Rows with their classes:
[ 0.69  0.05 -1.92 -2.34  0.47 -0.33  0.98 -0.07  1.34 -0.82  0.08 -1.69
 -0.98 -4.00 -2.22 -2.02  2.32  1.26 -0.52 -1.94  0.25 -0.43]
sis
[-0.37 -0.84 -1.54  2.66 -0.33  1.21 -1.74 -0.66  2.86  0.77 -2.02 -0.87
 -0.28  4.69  0.67 -2.77 -0.62 -0.94 -0.45 -0.86 -0.34  0.40]
tul
[ 1.37 -1.29 -0.84 -2.14  0.84 -0.24  0.64  0.41  0.28  0.21 -0.02 -0.80
 -0.27 -2.88 -2.04  1.49 -0.23 -0.16 -0.74 -0.88  0.96  0.68]
sis
[-1.20  1.46 -0.65 -2.32  0.21  0.28  1.12 -0.12 -0.83 -0.79  1.43 -0.35
  0.59 -4.26 -1.15  0.30  1.12  0.43  0.75 -1.18  0.43  0.39]
sis
[ 0.10  0.94 -1.31  0.56 -0.58  0.83  0.57 -0.35 -0.29 -0.88 -0.49  0.50
 -1.52 -7.12  0.83  0.81 -0.24  1.33 -0.31 -0.48  1.47 -1.10]
sis
[ 1.17  0.30  0.46 -1.59 -0.42 -3.20  2.40  0.15  0.11 -0.20  0.40 -0.14
 -2.87  4.19  0.30 -0.12 -0.90 -0.16 -1.11 -0.33  1.17 -0.28]
tul
[ 1.43  0.69  0.31  1.39 -1.10 -1.05  1.50  0.01  0.98 -0.35  0.03 -1.74
 -1.16  3.43  2.62 -4.13  0.99 -1.05 -0.75 -0.82 -0.19 -1.41]
sis
[-1.73  2.20 -1.51 -2.40  0.00 -1.47  2.53 -0.22  0.87 -0.97  0.26 -1.97
 -2.47  2.51  1.38 -3.41 -0.11 -1.20 -0.41 -2.29  2.04 -0.09]
sis
[-0.18 -0.03  1.39 -1.84  1.02 -2.06  2.28  0.25 -1.16 -0.28  0.35 -0.52
 -1.07 -1.71 -0.82  0.43 -0.06  0.75 -2.06 -0.03 -0.25  0.07]
sis
[-1.11  0.14  0.76  1.15  0.12 -1.19  2.26 -0.51 -0.01 -0.64 -0.97 -1.94
 -1.93  2.60  1.80 -2.42 -1.57  0.13 -3.51 -1.06  1.07  0.40]
tul
[-0.45  0.81 -1.16 -2.76  0.54 -2.29  2.19  0.18 -0.02 -0.78 -0.18 -1.32
 -3.11  0.53 -0.79 -2.31  0.65 -0.20 -0.66 -1.92  1.04 -0.66]
tul
[-1.89 -0.54 -0.27 -0.53  0.79  1.54 -1.25  0.04 -0.61 -0.71 -0.95 -1.24
 -1.11 -7.51 -2.80 -0.54  1.25  0.34 -1.54 -1.29 -1.49 -0.09]
tul
[-2.41  0.54  1.63  1.03  0.84  0.15  0.54 -0.48 -1.11 -0.79  0.06 -1.15
  0.87 -0.28 -0.12 -1.49  0.84  1.08 -1.84 -0.27 -1.61  0.31]
tul
[ 0.94  0.15 -0.97  1.22 -0.75  0.15 -0.31  0.38  1.03 -0.22 -0.33 -0.72
 -1.56 -1.35  1.09 -2.72  1.41 -1.48 -0.22 -0.90 -0.34 -1.64]
sis
[-0.82 -2.20 -0.59  1.40  0.46  0.89 -2.07  0.04  0.82  0.41 -2.92  0.14
 -3.18 -4.07 -1.94  0.19 -0.54 -0.62 -1.31 -0.08 -0.47 -0.15]
sis
[ 0.58  0.44 -0.27  0.04  0.11 -1.24  0.89  0.14  0.80 -0.67  0.61 -0.41
 -0.37  1.37 -0.69 -1.40  1.55  0.71  0.21 -0.49 -1.22 -1.15]
tul
[ 0.74 -0.02  0.49  1.74 -0.30 -1.93  1.31 -0.18  0.73 -0.10 -0.58 -0.84
 -2.20  4.09  1.65 -1.89 -0.27  0.02 -1.78  0.16  0.10 -1.12]
sis
[-2.02  1.39 -1.37 -1.31  0.14 -0.43  0.71 -0.36  0.60 -0.64  0.45 -0.29
 -0.20  3.28 -0.22 -0.94 -0.26  0.35  0.44 -1.07  0.60  0.63]
sis
[ 4.83 -0.60 -2.74  1.58 -0.37  0.59  0.28 -0.60  2.50  0.10 -0.79 -0.92
  1.92  0.41 -0.80 -0.34  0.25  1.89 -1.50 -1.63  1.42 -0.45]
tul
[-0.28  1.03  0.07  1.34 -0.28 -0.63  0.97 -0.45  0.39 -0.58 -0.23 -0.70
 -0.12  3.16  1.28 -1.79  0.58  0.42 -0.92 -0.25 -0.17 -0.75]
tul
[ 1.25 -0.36 -0.04 -2.64  0.97 -4.13  2.99  0.24  0.65 -1.03 -0.16 -0.93
 -5.06 -2.21 -2.12 -0.71  1.05  0.59 -2.88 -1.28 -0.21 -1.60]
tul
[-1.63  0.32 -0.89 -1.56  0.06  1.62 -1.01  0.00  0.46 -0.04  0.59 -1.06
  1.04 -1.60 -2.00 -1.33  1.47 -0.43  0.97 -1.16 -2.24  0.84]
tul
[-0.02  2.10 -2.57 -1.11 -0.33  0.81  1.25 -0.57  0.98 -0.88  0.74 -1.94
  0.87 -1.26  0.90 -2.72  1.27 -0.20  0.51 -2.62  1.69  0.05]
sis
[-0.73 -0.25  0.29  0.22  0.07 -0.96  0.40 -0.17  0.87  0.04 -0.92 -0.81
 -2.37  2.01  0.16 -2.08  0.51 -0.91 -1.17 -0.47 -0.19 -0.63]
tul
[-1.40 -0.01 -0.06  0.71  0.36 -1.38 -0.11 -0.37  1.19 -0.23 -0.53  0.81
 -1.43  4.67 -0.24 -1.35  0.44  0.45 -0.48 -0.01 -1.13 -0.83]
sis
[ 0.15  0.68 -0.57 -1.93  0.04  0.37  0.21 -0.25  0.92 -0.26  1.11 -1.04
  1.60 -0.15 -1.72 -0.55  1.16  0.13  0.74 -1.49  0.07  0.59]
tul
[-0.02  0.85 -0.05 -1.10 -0.05 -2.40  2.14  0.20  0.59 -0.71  0.00 -1.17
 -3.86  0.91  1.10 -3.27  0.89 -1.01 -0.82 -1.11  0.27 -1.51]
tul
[-0.10  0.31 -0.06  1.08  0.27 -0.02  1.09 -0.65 -0.33 -0.28 -0.24 -1.11
  1.37  2.60  0.42 -0.63 -0.48  1.18 -1.39 -0.60  0.30  0.58]
sis
[-2.36  0.74 -0.36 -1.58  0.92  0.41  0.29 -0.18 -0.23 -0.55  0.16 -0.93
  0.03 -2.25 -2.33 -0.04  0.83  1.04 -0.46 -0.40 -0.80  0.57]
tul
[ 0.69 -0.78  0.03 -2.04  0.68 -0.91  0.69  0.66  0.80  0.27 -1.02 -2.22
 -4.32 -3.44 -0.93 -2.78  0.58 -2.53 -1.71 -1.34 -0.31 -0.01]
tul
[ 2.57  0.22  0.46 -2.83  0.41 -3.40  3.73  0.31 -0.27 -0.51  0.94 -1.31
 -2.38  0.10  0.95 -0.90 -0.15 -0.88 -1.56 -0.95  1.92 -0.59]
sis
